Below are the code and all the weights of a small trained network. Each question names an input and a class and asks about switching units off, where a switched-off unit gives its printed mean instead of its output.

import numpy as np


def w(rows, s, z=0):
    codes = np.array(rows[::2]) - 128.0
    scale = np.full(codes.shape[1], s)
    scale[-1] = z or s
    return codes * scale


def f(y):
    return y / 2 * (1 + np.tanh(0.7978845608 * (y + 0.044715 * y**3)))


def log_softmax(a):
    a = a - a.max(-1, keepdims=True)
    return a - np.log(np.exp(a).sum(-1, keepdims=True))


def net(x, mask):
    res = np.array(x, float).reshape(1, 5) / 4 @ E
    y = f(res @ A[0][:, :-1].T + A[0][:, -1])
    res = res + np.where(mask, y, B[0][:, -1]) @ B[0][:, :-1]
    return log_softmax(res[-1] @ U[:, :-1].T + U[:, -1])


A, B = {}, {}
E = w([
[80,182,178,201,20,197,81,138,164,92],'x0',
[116,27,91,59,115,83,61,216,254,184],'x1',
[178,56,137,126,91,59,118,240,92,45],'x2',
[193,68,181,63,75,91,2,59,138,87],'x3',
[18,57,230,197,69,206,80,111,60,173],'x4',
],0.0069)
A[0] = w([
[68,132,157,164,111,171,132,126,109,154,160],'n1',
[129,154,68,128,245,130,229,112,96,165,145],'n2',
[107,1,132,82,120,105,87,175,183,182,214],'n3',
[171,116,59,99,177,42,165,212,131,117,142],'n4',
[81,97,200,178,103,183,142,121,58,131,254],'n5',
[127,133,134,122,126,127,129,132,127,131,129],'n6',
[141,143,114,93,159,133,145,73,133,159,122],'n7',
[139,171,109,107,174,149,147,45,129,163,168],'n8',
[119,169,141,159,110,150,131,107,105,109,80],'n9',
[101,183,75,133,114,153,140,170,253,143,158],'n10',
[56,136,139,199,153,188,175,138,89,160,119],'n11',
[181,77,168,108,86,105,67,109,120,82,111],'n12',
[73,128,157,159,114,167,133,128,106,155,140],'n13',
],0.0098,0.0037)
B[0] = w([
[89,116,152,204,99,163,143,139,67,124,197],'n1',
[118,217,10,164,156,66,94,162,105,124,216],'n2',
[57,160,39,110,212,88,2,28,151,199,247],'n3',
[177,2,30,65,110,50,186,164,149,72,241],'n4',
[9,130,116,208,103,161,119,132,50,199,244],'n5',
[122,128,128,127,138,135,131,128,124,121,128],'n6',
[146,117,136,80,157,89,106,107,179,114,155],'n7',
[138,83,111,52,169,105,105,73,219,137,183],'n8',
[88,94,150,118,123,154,124,69,143,203,162],'n9',
[80,230,30,163,154,90,59,145,85,158,197],'n10',
[114,124,176,232,70,167,151,174,33,118,214],'n11',
[155,232,110,143,184,56,77,159,134,123,197],'n12',
[99,119,154,194,100,160,137,149,81,112,188],'n13',
],0.0083,0.012)
U = w([
[206,139,251,87,139,120,131,114,167,98,44],'0',
[136,116,116,61,170,103,115,95,172,138,145],'1',
[104,178,130,165,134,127,103,131,105,148,229],'2',
[115,61,227,147,77,179,182,118,115,137,4],'3',
[199,103,120,112,114,106,236,195,127,80,133],'4',
],0.012,0.0037)

Each question gives the input, the list of numbers given to net, and the class t.
The units are the neurons (one row each of A and B). Each row of codes is followed by its name. A weight is (code - 128) times the scale printed after its matrix; where a second scale follows, it is the last column's (A, B and U).
mask holds one flag per neuron, in row order. A switched-off neuron (its flag False) gives its mean, the last column of its row in B, instead of its output. The means were averaged over made-up inputs and are rounded, as every weight is.
A unit's drop is (log p(t) with every unit on - log p(t) with that unit switched off) / (log p(t) with every unit on - log p(t) with every unit switched off).
The circuit of an input: a set's keep is (log p(t) with only the set's units on - log p(t) with every unit switched off) / (log p(t) with every unit on - log p(t) with every unit switched off). Starting from the 12 units with the biggest drops (on a tie, the unit counted first), units are removed one at a time, each time the one whose removal leaves the highest keep (on an exact tie, the one counted first), for as long as the keep stays at least 0.8.
units of the circuit, in order: the units of the circuit, biggest drop first
k most important neurons: the k neurons with the biggest drops, biggest first
drop when u is switched off: that unit's drop, to one decimal
input [2,-5,6,8,-6], class 4: units of the circuit, in order : n3
input [7,-7,-3,7,-5], class 1: units of the circuit, in order : n11, n8
input [-2,-5,0,2,-8], class 4: 2 most important neurons : n3, n4
input [-5,-1,0,-8,-7], class 4: 2 most important neurons : n4, n3
input [8,-2,-6,-7,5], class 3: 2 most important neurons : n11, n3
input [5,7,2,-1,-2], class 1: 2 most important neurons : n5, n11
input [-5,-5,5,-8,0], class 4: 2 most important neurons : n4, n3
input [8,-5,-4,5,2], class 3: drop when n10 is switched off : 0.1
input [-2,-6,5,0,3], class 3: drop when n12 is switched off : 0.1
input [-1,-6,-4,8,-3], class 0: drop when n2 is switched off : 0.2
input [1,-4,-8,1,-4], class 1: drop when n8 is switched off : 0.4
